Each row was made from one small tree. The marks that hang from a mark follow it in brackets, in alphabetical order. Every link used is in the known rows. Write each row's tree.
Known rows
nidud(nivo rano(tisepo zudel(fusove(sulob)))): [ 257  280  425 -572    3   86  170  262  117  155   31  143 -251  134
   38 -263  101  -54  184  -54   44  248  -46 -336  460 -423  414 -301
  228 -137 -231 -287 -700  447  384  568 -116  -14  444  158 -244 -196
  168  186  -60]
mifak(losa(sulob(pogef(zudel)))): [ 128  199  108 -333  208 -115  179  368  353 -178  488   46   42  -88
 -159  195  -22 -100   91 -188 -274 -171  255 -574  201 -147   89   77
   22  -59 -299  -36 -590  640   33  287 -141 -277  238   36  243    2
 -279  560 -277]
fusove(sulob(pogef rano sala)): [  -5  120  201  -61   72  258   76  301  225  111  420  -30  156  117
  106  163  265 -326   69  -91  -16   83  249 -286   61 -255   22 -384
  124 -110 -170  -65 -581  418  185  390 -461  -10  504  189  384 -145
 -341  594 -358]
simek(nivo sala tobo(nibud(fusove))): [-198  -45   52 -554  -11 -257  -75   -2  176  357 -145  330  -25 -349
 -101  363 -112 -446 -287  -75  163 -207  358 -590  -10  283 -495 -143
  216 -424 -206 -516 -718  469  -44  510 -202  -23  528 -378  219  -16
  176  674 -193]
nivo(losa(nibud(rano)) simek(sala)): [ -37 -134 -175 -308    5 -218  393  456  620  -28  184  191  -20 -153
 -181  395 -509   81 -139  227  152  -51  196 -588   11  -44 -506  -87
  204 -211  -40 -419 -422  485  365  359 -160 -379  365 -333   94 -491
 -126  495 -270]
mifak(losa(nibud(nivo tobo) sulob)): [ 168  117  101 -215   10  -28  289  328  187   -3  432 -115  228   20
 -157  168 -153  444 -132  -92 -138 -130  152 -482   74 -330 -628  236
   -5 -291 -250 -191 -352  560  239  210 -257 -243  225 -265   98   62
 -137  607    5]
losa(mifak sulob(pogef(rano(nidud)))): [  61  242  232 -554  186 -114  159  143  373  -40  801  159   61 -107
  350  225  164 -128   76 -154 -107  -76  411 -424  187 -366   16 -202
   73 -184 -114 -216 -624  437 -127  280 -170  -98  257    0  -60  165
  -93  551  -41]
pogef(rano(nidud(nivo)) zudel(fusove(sulob(sala)))): [  43   29  105 -605  215 -192   23  432  586  198  438   85 -131   44
 -143  -97  241 -307  389 -298 -149   66  298 -255  556 -146  398 -238
  -31   27  -25 -320 -692  479  254  535   67   13  454  -22  143  -93
  317  250 -308]
tisepo(rano(nidud(nivo) zudel) sala(losa) tobo): [ 105  467  389 -808  -31 -226    4  205  225  358  351  201   -6  438
  142 -316 -252 -264  490 -233 -526   56   66 -637   96  163 -338  152
   89 -364 -126  -91 -260  449   58  -99  161 -141   83  110 -161 -686
    8  405  126]
nidud(losa nivo rano): [ 284  272  390 -354  338  160  276  217   62  -67  101   21  181  -31
 -186 -189 -217  -50  148 -493  -94  168  -49 -325  301 -110  334 -519
  119 -210 -241 -102 -506  766  293  227 -227 -202  253  241  -55 -142
  -66  169  -92]
losa(mifak nibud(rano) sulob): [ 173  178  291 -390  123    8  441  236  156 -116  731  -47  357  -16
    3  126 -219  227  -90 -128  234  -76  386 -474 -111 -421 -642  -38
  202 -296  100 -336 -402  452 -103  -11 -323 -569  360 -325 -253   71
  -53  589   71]
sala(fusove losa(sulob(pogef(rano(nidud))))): [ 105  436  378 -537  158 -142  241  -12  310   -6  191  320   66 -164
  122  426  -42 -115  434 -274 -320 -267  377 -494   46 -147   -1  384
 -166 -295 -359 -227 -628  308  -52  113  -65 -325  237  105  -55 -178
 -218  411 -109]
nivo(simek(sala tobo(nibud))): [-118 -312 -204 -489  -24 -297   36  362  504   71   33  106 -145 -353
    5  395 -155 -304 -314   31  164   29  333 -679   39  254 -376 -215
  189 -292 -315 -387 -556  403  132  417 -131  -60  358 -267  143 -218
 -202  495 -257]
rano(nidud tisepo(sala tobo(nibud)) zudel): [ -67  419  217 -638 -205 -404   -5  425  607  452  221  252 -284  423
  553   22  244 -168  251  201 -146  187   95 -613  356  -39    4 -183
  110 -129 -271 -446 -389  244   66  196  133  -25 -137  142 -189 -849
 -193  311  238]
fusove(sulob(pogef(zudel) rano(nidud))): [ -67  128   74 -411  -35  241  167  362  339  140  516 -152 -115  -84
   89  108  120 -222  212 -218 -158  -16  351 -493  295 -466  288 -279
   65  -15  -69 -127 -555  650  299  387 -256  171  397  228  382 -187
 -121  452 -382]
fusove(sulob(sala(pogef))): [  72   61   79 -253  156  -87   85  312  343   72  339  -30   -6  152
   11  134  255  -11  103  141  156   -7  386 -218  -16 -106 -183 -246
   73   79 -301  -75 -590  337  198  151 -162 -217  362   10  240 -140
 -152  413 -164]
pogef(rano(nidud(tisepo)) zudel(fusove)): [-105   53    5 -678  248 -241  150  300  663  179  181  110 -182 -196
 -185  -19  -60  -60  385 -396 -155 -139  197 -478  711   29  370   43
  -17  -83  131 -436 -574  506  168  438  160  -18  136  167  115    5
  244  189   33]
mifak(losa(nibud(fusove nivo rano) sulob(pogef))): [  46  201  207 -229   71   51  424  171  -18   40  481  -83  380  -48
 -103  279 -249  196   32   73 -128 -210   64 -541   28 -333 -486  116
  141 -129 -115 -134 -542  518   79  328 -377 -456  411 -136   94 -136
  -59  676   66]
tobo(nibud(rano(tisepo zudel))): [ -94  108  127 -308 -218 -157  304  235  382  209   32  188  -85 -106
  276  177  109   85  -37  102   73  167  144 -653  286  -53 -201 -276
  113  -38 -291 -429 -619  394  161  298 -150 -220   72  -52  -66 -665
 -232  291  138]
nibud(nivo(simek(sala tobo))): [ -49  -88 -226 -488 -221 -201  -82  241  337  208  -44   47 -123 -207
   14  282 -189 -122 -222  145   35   21  275 -438   72  243 -381 -186
  288 -340 -207 -165 -538  548  121  515 -116  244  384 -296  178  -36
  -35  556 -152]
sulob(pogef(rano(nidud) zudel) sala(losa)): [ -62  281   55 -363  131 -108   17  239  499  162  311  333    4   29
   59  315  251 -499  420 -308 -342 -107  375 -361  370  166  295 -133
 -101   -1 -121 -128 -608  421  -63  271   32  -83  108   92  277 -491
 -143  424 -307]
simek(nivo(losa(sulob)) sala): [  36  219  131 -467   75 -293   68   99  494   23  133  507 -141 -104
 -165  331 -170 -125 -120   76   21 -272  274 -415  -57  -69 -230   91
  119 -367 -259 -373 -666  657   31  519 -133  -88  418 -313  185   99
  -63  713 -423]
tobo(nibud(fusove rano(tisepo(sala) zudel))): [-167  179  125 -394 -176 -258  231  194  165  319   68  126   86    6
  312  136   -6  -52  -22  157  121   68   96 -612  313   17 -473 -378
  188 -100 -226 -426 -476  268   40  202 -294 -520  155    5 -127 -822
  -10  404  258]
losa(nibud(nivo rano(zudel)) sulob(sala)): [ 123  258  246 -253 -232  -34  261  108  207   32  393  145  334  284
   82  107  134  275  -10  183  155    6   56 -372  -55 -298 -607 -106
  210 -192  -30 -277 -483  399 -183  388 -271 -239  299 -398 -162 -160
 -185  602  123]
tobo(nibud(nivo(losa) rano(tisepo zudel))): [-148  289   -8 -215 -417 -114  295  221  422  219  -39  217 -145  -98
  287  292   59  155   40  326   22  180   73 -566  386  -55 -149 -307
  160   -1 -351 -413 -645  635  337  534 -156 -250  104  -77  -27 -781
 -241  279  187]
zudel(rano(nidud(tisepo(sala)))): [  46  169   84 -427   41 -326   79   84  391  276  248  260  -45  -11
  -87   49 -230 -153   76  176 -202 -149 -193 -475  253  -76  212  114
   69 -164 -145 -256 -272  491  -70  225   -4  -51  -22  147   60 -210
  -31  312   79]
losa(mifak sulob(pogef sala)): [ 106  296  357 -216  155  -77   82  209  344 -108  680  145  282  162
  303  274  274 -380  -90  -38   47    3  405 -254  -16 -203 -115 -237
   97 -178 -135  -43 -593  305 -355  190 -370 -238  385  -86  -24   21
 -371  651 -198]
simek(sala(losa) tobo(nibud(fusove))): [-170  -49   63 -481  -26 -245   68  170  183  226 -146  194   45 -332
 -170  444 -256 -364 -138 -148   95 -212  445 -595  -33  221 -520   69
   91 -470 -308 -398 -547  277   -4  134 -173 -371  316 -154  115 -411
  -20  625  -99]
rano(nidud tisepo(sala tobo)): [   5  433  222 -599  -33 -434   21  442  559  515  201  106 -248  452
  394   47   71 -175  338  102 -234   94  204 -409  278   60   28  -82
   -9 -193 -183 -297 -305  326   58  111   81  -66  -16  198    7 -628
  -54  419   70]
sulob(rano(nidud) sala(fusove)): [ -21  427  494 -180 -151  -89  138  213  596  239   72  237  119   59
  128  171  191 -108  232  -80 -176  -24  221 -127  202  -85 -143  152
  -19 -399 -190 -309 -441  280   69  206 -247 -196   69    6   83 -349
 -323  436 -291]
zudel(rano(nidud(losa(nibud(fusove nivo))) tisepo)): [  79  300  293 -331 -228 -259  257  150  254  441  127   92   25  -23
  134  186 -134   20  157   87 -140  -39 -167 -272  475 -482   60   24
   90 -189 -111 -296 -401  395  115  308 -165   71   41    9 -136 -639
  194  392  247]
nidud(losa tisepo(tobo(nibud(nivo)))): [ -32  138  163 -250  279   22  187  337  304  124   26 -129  278   10
   66   78 -213  -83  253 -506  -43   78  -48 -544  268  144   67 -309
   37  -83  -88 -186 -452  701  164  183 -130  -84  142  385   60 -267
 -347  157  268]
nidud(nivo rano(tisepo(sala(pogef)) zudel)): [ 255  521  378 -700   91   27  112  106  -65   68   -2  238 -154  190
  196 -286  151 -111  187   69  -47  161   15 -259  282   58  104 -499
  312 -177 -392 -126 -525  585  102  314  -38 -422   69  309 -291 -383
   55  177   50]
simek(sala tobo(nibud)): [-113 -117   22 -471  -14 -278   29  282  392  140  -85  169  -69 -278
  -45  374  -36 -261 -295  -42  121  -14  421 -611  -30  285 -297 -201
  101 -386 -307 -430 -579  397  -24  365  -87  -77  290 -188  188 -150
 -159  521  -50]
pogef(rano(nidud(tisepo)) zudel(fusove(sulob(sala)))): [ -40    0  -12 -525  274 -207   35  447  633  172  304  114 -133  -33
 -149   16  155 -132  394 -352  -48  -95  178 -372  607 -115  434  -78
  -59   62  146 -392 -609  427  189  532   51   40  326  129  222   18
  162  268 -120]
pogef(rano(tisepo) zudel): [  23  136  -50 -521   20 -278  103  327  420  141   64   77 -202 -179
   78  131  191  -71  355 -458  -99   36  397 -309  602  159  -12 -398
   -5  -42 -138 -321 -547  648  172  401   58 -206  127   65   96 -242
  262  331  -75]
zudel(fusove(sulob(pogef sala(losa))) rano): [ 128   86  232 -220  146  -73  -19  233  200  257  360  198  100  102
 -162  175  -86 -562   77  128  -70  -91   50 -360  205 -264  311  225
  115 -106 -147 -127 -642  131  -33  291 -229 -137  529   73  136 -217
  -69  433 -139]
nibud(rano(nidud) tobo): [ -83  -62   10 -356 -198 -204  274  258  394  432  179   36   44  -39
  193   67 -170  317 -174   -2 -159  -35  233 -601  230 -186 -402 -104
 -157 -195  -40 -292 -399  438  150  164 -259   27  157 -156  296 -324
  -49  388  -96]
nidud(rano(zudel(fusove(sulob(pogef sala))))): [ 128  236  291 -358   49   90   33  289  216  105  244  185  -19  251
   90  -47  167 -131   50   44  133  103   -3 -416  368 -334  339 -312
  239  -53  -58 -252 -661  217  120  522 -219   16  454   81  -14  -75
 -103  325   29]
nibud(nivo rano(nidud zudel(fusove(sulob(pogef))))): [ -86  229   92 -503 -283   69  121  185  300  422  307  104 -101  115
  241    1  -30  146   16  430 -131   62   62 -626  300 -424  236  -60
  265  -17   46 -197 -763  330  193  543 -139  490  396  -57  130 -270
  -61  349  224]
nibud(fusove rano(nidud(losa) zudel)): [ -67  187  172 -421 -178 -206  250  169  333  330  190  212  145    0
  106  -84 -259  276   52   32  -85  -73  -21 -605  373 -390 -181 -190
  228 -189   64 -287 -538  289  150  156 -264   26   88  -60    7 -574
    1  436  197]
tobo(nibud(fusove rano)): [-228 -101   86 -260  -52 -186  415  147  269  249  185 -109  205 -225
   44  271 -171    9  -16  -33  157  -21  232 -574  229  -48 -535 -276
    8  -13 -213 -414 -511  411  162  143 -319 -571  320 -105   58 -521
   52  353   56]

Write each row's tree
[ -56   85  -98 -613   13 -296  119  292  627  167  338   86 -202 -170
  -28   89   91   25  351 -347 -195  -65  372 -417  563   -8   76 -244
  -42  -15  -75 -361 -491  642  206  332  165  -26   52  -57  163 -153
  252  291 -105]
pogef(rano(nidud) zudel)
[  -3  186  -99 -646  471 -111   68  174  168  -47  136   45   53 -114
 -117  -52  -74 -106  299 -303  -40 -194  260 -405  279  477 -101 -318
  158  -59  -70 -143 -407  682  -29  147   47 -538   55  399  130    3
   59  230  148]
nidud(tisepo(sala(pogef(rano zudel))))
[ 210  346  332 -680   80 -239  -11  231   82  -38  -11  326  143 -391
  -51  275 -321 -336   70 -279  -45 -399  594 -148   -4  175 -370  320
  147 -374 -111  -79 -511  440 -338 -195   70 -645   70  -45 -220 -197
   95  266 -179]
simek(sala(fusove losa(mifak) pogef(zudel(rano))))
[ 230  450  309 -715  240    5  167  243  -64   31   13    2 -124   74
   73 -175   96 -287  304 -218  -62   92  201 -172  360  211  187 -542
  115  -66 -331  -84 -459  808   45  271  -42 -655  162  367 -141 -357
  184  135 -161]
nidud(nivo rano(tisepo(sala(pogef(zudel)))))
[ -16 -199 -184 -674   66 -274  -15  281  357   57    2  123 -193 -288
  -11  222 -171 -190 -226  157  127 -114  433 -504  -39  309 -460 -130
  310 -334 -262 -184 -610  398   63  330  -60 -135  306 -147  168  -34
  -86  515 -249]
nivo(simek(sala(pogef) tobo))
[  16  114  186 -124  190  262  344  359   88   61  512 -162  239  -81
 -277  165 -209   41  104 -122  -99 -132  148 -499  116 -454 -320   47
  232 -190 -113 -185 -471  417  517  207 -390 -328  420   70  248 -188
  -48  653 -123]
mifak(losa(nibud(fusove(sulob(pogef rano)))))
[ 353  444  516 -529   99   43  113  348   54  128  -53  195   25  256
  216 -362  -11 -116  350 -497 -142  295 -168 -341  449 -169  330 -600
  222 -239 -171 -163 -552  681  217  368  -97 -104  140  359 -289 -404
  -50  153   22]
nidud(losa nivo rano(tisepo(tobo) zudel))
[ -77  122   93 -624  103 -215  109  128  651  230  160  368 -206  -65
  -36 -111   -3  159  244  -46 -139  -58  -20 -562  572 -139  251   94
  181 -216   26 -478 -636  247  248  462  144  238   27  111  -39  -19
   71  258  275]
pogef(rano(nidud(tisepo) zudel(fusove)))
[  15  163  153 -462  122 -262   80  228  538  -20  539  208   36   72
  233  273  440 -324  267 -233 -168  -96  315 -352  314 -124  170 -290
 -140   11 -164 -199 -627  484 -274  523 -109 -133  267   12  178  -75
 -139  533 -302]
losa(sulob(pogef(rano(nidud) zudel) sala))
[ -24  291  195 -248   34   72  324  157  412 -131  426  102   27  -64
   16  242  -37 -152  137   -5 -104  -86  234 -454  180 -331  -51 -109
  110 -300 -326 -228 -560  671  184  455 -404 -481  360  199  188 -134
 -364  624 -307]
nivo(losa(sulob(pogef rano)))
[ -29   74  -47 -161  -33 -107  386  305  538   86  195    5   46   54
 -158  255 -240  205  -36   15   26   -2  313 -523  198 -185 -492  -99
  -21 -236 -145 -392 -326  486  454  194 -201 -337  308 -199  172 -382
  -47  421  -17]
nivo(losa(nibud(tobo)))
[ 168  373  276 -574  255   13  233   99  108 -164  568   67   94 -118
  -14  125 -128    3  129  -99   60 -283  599 -307  -87 -179 -450  291
  189 -294 -317  -39 -551  419  -75 -313 -138 -737   94   42 -211  -31
 -182  500  -81]
sala(losa(mifak sulob) pogef)
[  39  402  485 -250   57   32  140  139  280   59  -19  124  240  -30
   97  102  206 -130  222 -112  -12  -95  381   -7   76  176 -456   20
  127 -367 -280 -154 -534  338  -14   91 -285 -659  117  163   34 -199
 -290  367 -209]
sulob(rano sala(fusove pogef))
[  84  435  243 -237   94  165  233  167   50  102  369  100  361   99
  -20  190  -71  -12  103   86  106 -115  454 -136 -120  112 -611   91
  264 -195  -31  -61 -489  360  -61 -197 -171 -642  101 -169 -118 -401
 -173  448   68]
sulob(sala(losa(mifak nibud(nivo rano)) pogef))
